[ -1   0  -2  -5   3  -1 -19  -2  -6   2  22  10  -4  10 -15 -43  10 -14
  21   2   0   2  -1  13   6   3 -22   6 -16  -3  -4   4   7   8  -9 -17
   7 -53 -24 -12 -19 -14 -14 -18]  [92]:<50>
[-21   4  -5  -2  -1   7 -15   2  -6  -1 -30   4   2   3   4 -10  12 -15
  30  -3  -5  -4 -12  10 -15  11 -29  -8 -11   0 -11  -6   3  23  16 -28
  -9 -58 -13  18  30   3  -8  22]  [95]:<64>
[ 28  -7 -13  -7   0  -1   6  -2   9  29   2  -1  -3 -18  -8 -18 -23 -22
  -4   4   1 -14  16  19  10   9   0  -2  -1   3  -5  -5  -2 -33  11  20
  -5 -43 -12  30  -1 -14  -6 -14]  [97]:<57>
[-24  -1  -6  -8  -1  13 -16   3 -10  -8 -29 -11   0   5   1 -20   8 -19
  17  -1  -2  -4   6  12 -24  11 -21  -5  -5  -1  -1  -7  -5  39  22 -27
 -11 -53 -12  24  38  15  -4  30]  [95]:<70>
[-14   8  -1  -3   0  -2 -12  -7  -3  19 -28   4   3  -1   9  14   8 -17
  22  -3  -1  -9  -8  13 -19  18 -38 -13 -11  -4  -6  -3  -1  10  21 -24
   1 -52 -17  26  36  -1  10  22]  [95]:<70>
[-12 -10 -14   1   3  14 -24  -2 -10   1 -19  11   3  -3   8 -41  33 -25
  18   2  -4 -11 -15  22 -29   0 -20   0 -14   1  -5  -5   2  31  11 -27
   5 -65 -35  26  23   8  -3  21]  [95]:<64>
[ -4  -2  -8  -4  -3  25 -11   4  -7  -4   4   4  -6   6 -12 -46  -3 -20
  10   0  -5   0   2  11  27 -11 -14  10  -6   7  -2  -1   6   3 -19  -4
  -3 -50 -19  -5 -13 -16 -19 -18]  [92]:<50>
[ 27   1  -3   0   2  -6   2  -8   8  37   0  -9   2  -6  -6   7 -42 -24
   5   5   6  -4  18  17  -5  16 -11  -4  -2  10  -8  -2  -2 -27  29   7
  -2 -58 -12  39  13 -11  15  13]  [97]:<51>
[ 31  -9 -10  -6   5 -12  -1  -1  12  40  10   3   0 -15  -8 -38  15 -31
  -9   5   2  -9  18  19  -2   2   9   8   2   4  -4  -5   1 -20   1  10
  34 -49 -34  20  -7   3  16 -14]  [97]:<57>
[-21  -1  -6  -6   6  23 -19   6  -5  -6 -17   0  -2   9 -18 -44  -2 -19
  20   4  -3  -3   1  18  -1   3 -14   0 -13   7   5  -1   7  16   3  -7
   7 -70 -19   1   3 -15 -16 -10]  [92]:<58>
[ 34 -10   1   8  -5   7  18 -10   3  16  32 -27   5  17 -19  15 -56  -7
   2   3   5   7  34   6  16   1  -6   1  13   4  -8   6  -2  -1  -1  -8
 -18 -14   3   5 -19   5  -4  14]  [87]:<65>
[-17   8  -4   1   2   7 -12   0  -7  15 -39   9   4  -4  15   1   8 -19
  25   0  -2  -9 -14  14 -30  12 -21 -18  -6  -2  -5  -8  -1  13  23 -22
   8 -61 -19  33  46   8  10  33]  [95]:<70>
[-18  -3 -19  -7   3  29 -15   7  -8 -11  -2   5   0   9 -11 -23 -25 -15
  10   3  -2  -5   3  18  -1  -5 -22   3 -11   2   2  -2   4  14   4 -14
   7 -79 -19  -6   8  -8  -7 -14]  [92]:<58>
[ 19 -10 -12 -14   7  -3   5  -1   6  16   6  -5   3 -10 -13 -33 -14 -22
 -11   6   4  -6  22  24  -2   4   1   4   3   6  -2  -2  -1 -13  18  21
   3 -43 -15  16  -5 -10   9 -15]  [97]:<51>
[-11  -9 -10  -3   1  16  -5  12  -6 -13  -2  11  -8  -1  -6 -50  19  -9
  13   3   2  -4  -3  12   3  -5   7   5  -2   2  -2  -5  10  22  -8  -5
  -8 -47 -23  -6   0  -1 -15 -20]  [92]:<50>
[ 25  -7  -1  12 -11  14  21  -3   1  15  10 -14   3  10  -7  20 -37 -13
   4   3   4   0  18   1  16   1   8  -1  18   3  -7   0  -2  -1   3 -12
 -21 -14   0  10  -2  13  -4  13]  [87]:<56>
[ 19  -7  -8  -4   3  -1   9  -4   9  23  -2  -3  -1 -13 -15 -29  -1 -20
  -3   2   5  -7  14  18   8   5  14  -4   3   5  -3  -6   0 -17   9  25
   1 -31  -9  15 -10  -7   5 -14]  [97]:<57>
